Here is a tiny trained network, its code and every weight. The questions are about switching its units off for an input and a target symbol, where a switched-off unit gives its printed mean instead of its output.

import numpy as np


def w(rows, s, z=0):
    codes = np.array(rows[::2]) - 128.0
    scale = np.full(codes.shape[1], s)
    scale[-1] = z or s
    return codes * scale


def f(y):
    return np.maximum(y, 0)


def softmax(a):
    e = np.exp(a - a.max(-1, keepdims=True))
    return e / e.sum(-1, keepdims=True)


def log_softmax(a):
    a = a - a.max(-1, keepdims=True)
    return a - np.log(np.exp(a).sum(-1, keepdims=True))


def net(x, mask):
    ids = ['αβγεζηθλμξπστφψ'.index(c) for c in x.split()]
    T = len(ids)
    res = E[ids] + P[:T]
    u = 0
    for l in range(3):
        q, k, v = (res @ M[l].T for M in (Q, K, V))
        z = softmax(np.where(np.tri(T) > 0, q @ k.T / 2**0.5, -1e9)) @ v
        res = res + np.where(mask[u], z, O[l][:, -1]) @ O[l][:, :-1]
        u += 1
        y = f(res @ A[l][:, :-1].T + A[l][:, -1])
        res = res + np.where(mask[u : u + 8], y, B[l][:, -1]) @ B[l][:, :-1]
        u += 8
    return log_softmax(res[-1] @ U[:, :-1].T + U[:, -1])


Q, K, V, O, A, B = {}, {}, {}, {}, {}, {}
E = w([
[154,102,103,69,83,97,204,171,151,48],'α',
[165,232,202,148,128,78,223,150,87,169],'β',
[146,194,32,65,114,170,120,112,125,140],'γ',
[147,87,42,122,3,83,149,147,174,103],'ε',
[172,74,35,58,157,115,82,138,139,176],'ζ',
[178,202,126,129,103,79,147,179,43,192],'η',
[157,135,126,157,155,86,61,187,46,136],'θ',
[190,148,129,48,38,161,207,105,132,154],'λ',
[114,145,136,63,112,155,144,170,85,94],'μ',
[63,74,169,116,213,214,172,93,60,182],'ξ',
[148,151,121,148,92,74,109,53,190,175],'π',
[128,197,153,159,130,179,47,127,83,116],'σ',
[206,132,93,76,182,153,89,148,117,120],'τ',
[176,164,101,139,133,83,165,54,149,107],'φ',
[103,115,157,100,85,54,150,198,144,189],'ψ',
],0.018)
P = w([
[149,124,173,173,119,253,130,130,130,123],'0',
[105,143,110,122,120,135,124,152,116,113],'1',
[107,132,102,121,108,127,127,153,113,114],'2',
[106,126,107,123,103,115,122,155,113,122],'3',
[107,121,105,111,99,113,118,146,107,126],'4',
[115,122,99,118,100,117,117,148,107,134],'5',
[115,115,115,117,99,104,104,151,98,134],'6',
[127,115,99,120,93,112,114,142,102,138],'7',
[130,112,102,116,89,111,114,142,104,142],'8',
[133,104,90,111,95,116,113,136,108,134],'9',
],0.014)
Q[0] = w([
[111,248,206,168,145,109,194,161,63,41],'0.h0',
[133,151,57,116,69,105,166,112,3,153],'0.h0',
],0.0061)
K[0] = w([
[181,139,67,68,91,136,129,254,191,177],'0.h0',
[68,28,202,210,223,166,172,160,179,199],'0.h0',
],0.0046)
V[0] = w([
[216,168,175,86,56,83,86,116,130,106],'0.h0',
[151,253,153,48,118,131,54,159,165,91],'0.h0',
],0.0054)
O[0] = w([
[22,224,166,64,180,165,202,85,180,49,3],'0.h0',
[213,166,8,191,131,253,205,146,94,134,91],'0.h0',
],0.0074,0.0024)
A[0] = w([
[95,106,147,64,111,70,107,151,30,120,68],'0.n0',
[157,151,132,79,162,105,92,230,122,155,255],'0.n1',
[128,214,135,166,120,95,49,117,246,113,67],'0.n2',
[126,190,142,155,72,2,173,118,155,151,191],'0.n3',
[68,99,116,123,148,132,158,82,183,123,103],'0.n4',
[100,118,108,140,94,189,138,156,91,116,132],'0.n5',
[132,187,55,63,121,132,115,117,149,115,42],'0.n6',
[121,148,180,173,90,131,64,151,71,69,52],'0.n7',
],0.0084,0.0043)
B[0] = w([
[179,83,31,166,133,171,198,110,193,196,203],'0.n0',
[74,146,107,26,55,159,140,94,123,90,252],'0.n1',
[108,128,156,87,58,63,122,55,83,157,134],'0.n2',
[151,94,113,17,143,167,82,181,39,2,198],'0.n3',
[137,163,138,133,111,79,110,198,75,128,131],'0.n4',
[119,139,107,119,206,95,171,90,121,102,170],'0.n5',
[92,108,178,79,106,91,104,198,33,109,182],'0.n6',
[75,133,39,112,153,64,156,151,82,116,142],'0.n7',
],0.0078,0.011)
Q[1] = w([
[76,116,140,167,187,102,206,75,106,132],'1.h0',
[56,41,68,55,136,235,77,49,1,157],'1.h0',
],0.0075)
K[1] = w([
[183,144,15,43,25,98,78,108,161,114],'1.h0',
[142,1,178,235,177,147,174,150,164,199],'1.h0',
],0.009)
V[1] = w([
[142,74,121,143,134,174,181,86,228,80],'1.h0',
[143,88,54,2,36,93,55,169,147,103],'1.h0',
],0.0078)
O[1] = w([
[193,211,118,124,188,74,174,137,250,101,201],'1.h0',
[137,103,108,64,92,187,41,138,195,142,3],'1.h0',
],0.014,0.0035)
A[1] = w([
[113,81,161,170,85,109,85,120,214,195,3],'1.n0',
[1,137,137,142,129,129,151,179,61,151,111],'1.n1',
[164,125,154,75,83,237,114,156,156,59,2],'1.n2',
[235,97,151,176,96,102,100,91,125,59,134],'1.n3',
[169,151,78,119,172,31,187,150,98,128,187],'1.n4',
[83,103,139,148,61,67,133,115,151,164,140],'1.n5',
[173,69,150,120,67,102,160,145,158,141,83],'1.n6',
[167,103,157,113,118,173,162,121,156,211,14],'1.n7',
],0.0092,0.0053)
B[1] = w([
[37,94,144,94,101,117,195,113,84,142,130],'1.n0',
[198,69,125,147,122,73,185,116,130,130,178],'1.n1',
[129,94,88,176,139,84,109,121,104,157,193],'1.n2',
[2,204,50,112,132,109,156,118,144,181,145],'1.n3',
[106,78,158,123,123,208,75,83,166,78,251],'1.n4',
[124,62,80,97,171,129,147,130,120,166,140],'1.n5',
[112,216,175,54,219,152,113,128,142,144,153],'1.n6',
[138,211,115,99,105,112,102,180,116,45,134],'1.n7',
],0.0096,0.02)
Q[2] = w([
[168,168,249,211,117,62,130,218,178,209],'2.h0',
[78,54,118,147,195,128,177,97,142,166],'2.h0',
],0.013)
K[2] = w([
[176,144,69,84,79,86,84,104,129,1],'2.h0',
[139,105,196,141,91,124,200,143,79,182],'2.h0',
],0.012)
V[2] = w([
[90,179,203,92,1,93,179,114,172,176],'2.h0',
[136,178,41,212,178,69,167,85,159,236],'2.h0',
],0.0073)
O[2] = w([
[102,75,120,2,141,126,121,67,86,54,7],'2.h0',
[45,140,186,134,139,127,64,215,97,74,160],'2.h0',
],0.015,0.018)
A[2] = w([
[140,75,169,129,181,87,196,56,158,121,95],'2.n0',
[125,151,203,146,102,106,136,165,121,147,219],'2.n1',
[126,150,130,135,104,182,82,147,194,65,85],'2.n2',
[130,161,109,135,104,147,198,144,139,124,182],'2.n3',
[108,90,157,77,148,132,168,82,83,65,1],'2.n4',
[193,98,110,144,93,94,125,113,152,139,3],'2.n5',
[141,61,132,125,116,89,141,9,95,143,94],'2.n6',
[66,79,127,131,115,164,162,119,99,101,102],'2.n7',
],0.012,0.0074)
B[2] = w([
[107,156,58,116,181,196,104,168,64,145,161],'2.n0',
[70,116,91,95,105,211,163,111,167,80,248],'2.n1',
[126,164,202,153,162,60,194,172,93,208,246],'2.n2',
[175,140,89,99,121,70,88,83,136,101,202],'2.n3',
[104,153,106,141,93,120,1,89,185,108,159],'2.n4',
[56,116,192,149,198,107,104,84,146,104,168],'2.n5',
[152,113,196,103,99,135,127,206,146,71,180],'2.n6',
[213,161,148,112,176,82,151,34,54,202,160],'2.n7',
],0.0094,0.018)
U = w([
[136,133,159,110,171,70,186,123,115,135,132],'α',
[126,146,156,140,132,130,142,138,83,42,93],'β',
[118,130,40,147,8,115,98,168,90,117,111],'γ',
[78,131,70,102,161,56,117,166,67,125,73],'ε',
[121,96,119,151,165,107,53,128,150,183,32],'ζ',
[164,151,155,117,57,115,120,133,1,170,149],'η',
[119,64,178,203,117,57,100,122,95,141,63],'θ',
[89,186,119,79,126,182,137,91,149,103,96],'λ',
[175,143,103,135,94,79,166,66,140,145,204],'μ',
[68,103,149,127,147,186,140,99,33,167,223],'ξ',
[19,117,122,142,84,119,78,98,99,75,62],'π',
[83,122,131,211,112,97,99,114,151,22,2],'σ',
[104,151,192,173,106,148,90,166,152,107,103],'τ',
[65,142,173,171,139,97,102,72,86,125,131],'φ',
[104,82,144,90,97,118,161,134,152,87,236],'ψ',
],0.0082,0.0081)

Each question gives the input, a string of symbols that net reads in full, and the target symbol t.
The units are the heads (2 rows each of Q, K, V and O) and the neurons (one row each of A and B). Each row of codes is followed by its name. A weight is (code - 128) times the scale printed after its matrix; where a second scale follows, it is the last column's (O, A, B and U).
mask holds one flag per unit, layer by layer, with each layer's heads first. A switched-off unit (its flag False) gives its mean, the last column of its rows in O or B, instead of its output. The means were averaged over made-up inputs and are rounded, as every weight is.
A unit's drop is (log p(t) with every unit on - log p(t) with that unit switched off) / (log p(t) with every unit on - log p(t) with every unit switched off).
The circuit of an input: a set's keep is (log p(t) with only the set's units on - log p(t) with every unit switched off) / (log p(t) with every unit on - log p(t) with every unit switched off). Starting from the 12 units with the biggest drops (on a tie, the unit counted first), units are removed one at a time, each time the one whose removal leaves the highest keep (on an exact tie, the one counted first), for as long as the keep stays at least 0.8.
circuit, biggest first: the units of the circuit, biggest drop first
unit that matters most: the unit with the biggest drop
k most important neurons: the k neurons with the biggest drops, biggest first
top k neurons in layer l: the k neurons of layer l with the biggest drops, biggest first
input α γ ξ φ η τ τ β σ ε, target ε: 2 most important neurons => (1.n3, 1.n6)
input β ψ ε θ ε, target β: top 4 neurons in layer 2 => (2.n6, 2.n0, 2.n5, 2.n7)
input β τ φ η θ ζ τ ε γ, target β: unit that matters most => 2.n6
input γ η μ π σ, target γ: circuit, biggest first => (1.n4, 1.h0)
input ζ γ ψ φ σ τ τ σ τ, target ζ: circuit, biggest first => (1.h0, 1.n2)
input ψ τ φ π ψ ψ, target ψ: circuit, biggest first => (2.h0, 2.n6)
input τ τ φ π γ φ ζ, target τ: 2 most important neurons => (0.n3, 1.n2)
input γ λ ξ η μ, target μ: top 2 neurons in layer 1 => (1.n2, 1.n4)
input τ φ ε φ φ, target τ: 2 most important neurons => (1.n4, 1.n2)
input γ γ θ θ, target γ: top 2 neurons in layer 0 => (0.n1, 0.n6)
input η μ η α, target η: circuit, biggest first => (2.n7, 1.h0)
input π σ τ β ζ γ ε τ φ, target π: circuit, biggest first => (2.n4, 2.h0, 1.n4)
input λ η τ, target λ: 3 most important neurons => (0.n3, 0.n1, 2.n4)
input τ τ γ ψ φ γ α, target τ: 3 most important neurons => (0.n3, 1.n2, 1.n4)
input σ α τ ε α τ, target σ: unit that matters most => 0.h0
input α γ τ α ψ τ η λ τ, target α: circuit, biggest first => (1.h0, 2.n2, 0.n3, 0.h0)
input α τ ψ α γ η, target α: circuit, biggest first => (1.h0, 2.n2, 0.n6, 0.n3)
input τ η ξ μ γ γ ψ, target ψ: 3 most important neurons => (0.n3, 1.n2, 0.n1)
input τ γ μ ε, target τ: 3 most important neurons => (1.n4, 1.n2, 2.n2)
input γ γ λ θ σ λ, target γ: unit that matters most => 1.n4
input φ μ τ τ ψ ψ β γ γ γ, target φ: 3 most important neurons => (1.n3, 2.n4, 2.n7)
input ψ β τ μ α μ ζ φ, target ψ: 2 most important neurons => (2.n6, 1.n0)
input γ π τ τ τ ψ, target γ: 2 most important neurons => (1.n4, 0.n3)
input γ ζ α γ τ, target γ: top 4 neurons in layer 0 => (0.n1, 0.n6, 0.n0, 0.n3)
input τ π φ ξ γ τ α μ τ ζ, target ζ: top 3 neurons in layer 0 => (0.n1, 0.n0, 0.n6)
input γ γ α ψ λ η τ ξ σ, target σ: top 2 neurons in layer 2 => (2.n2, 2.n7)
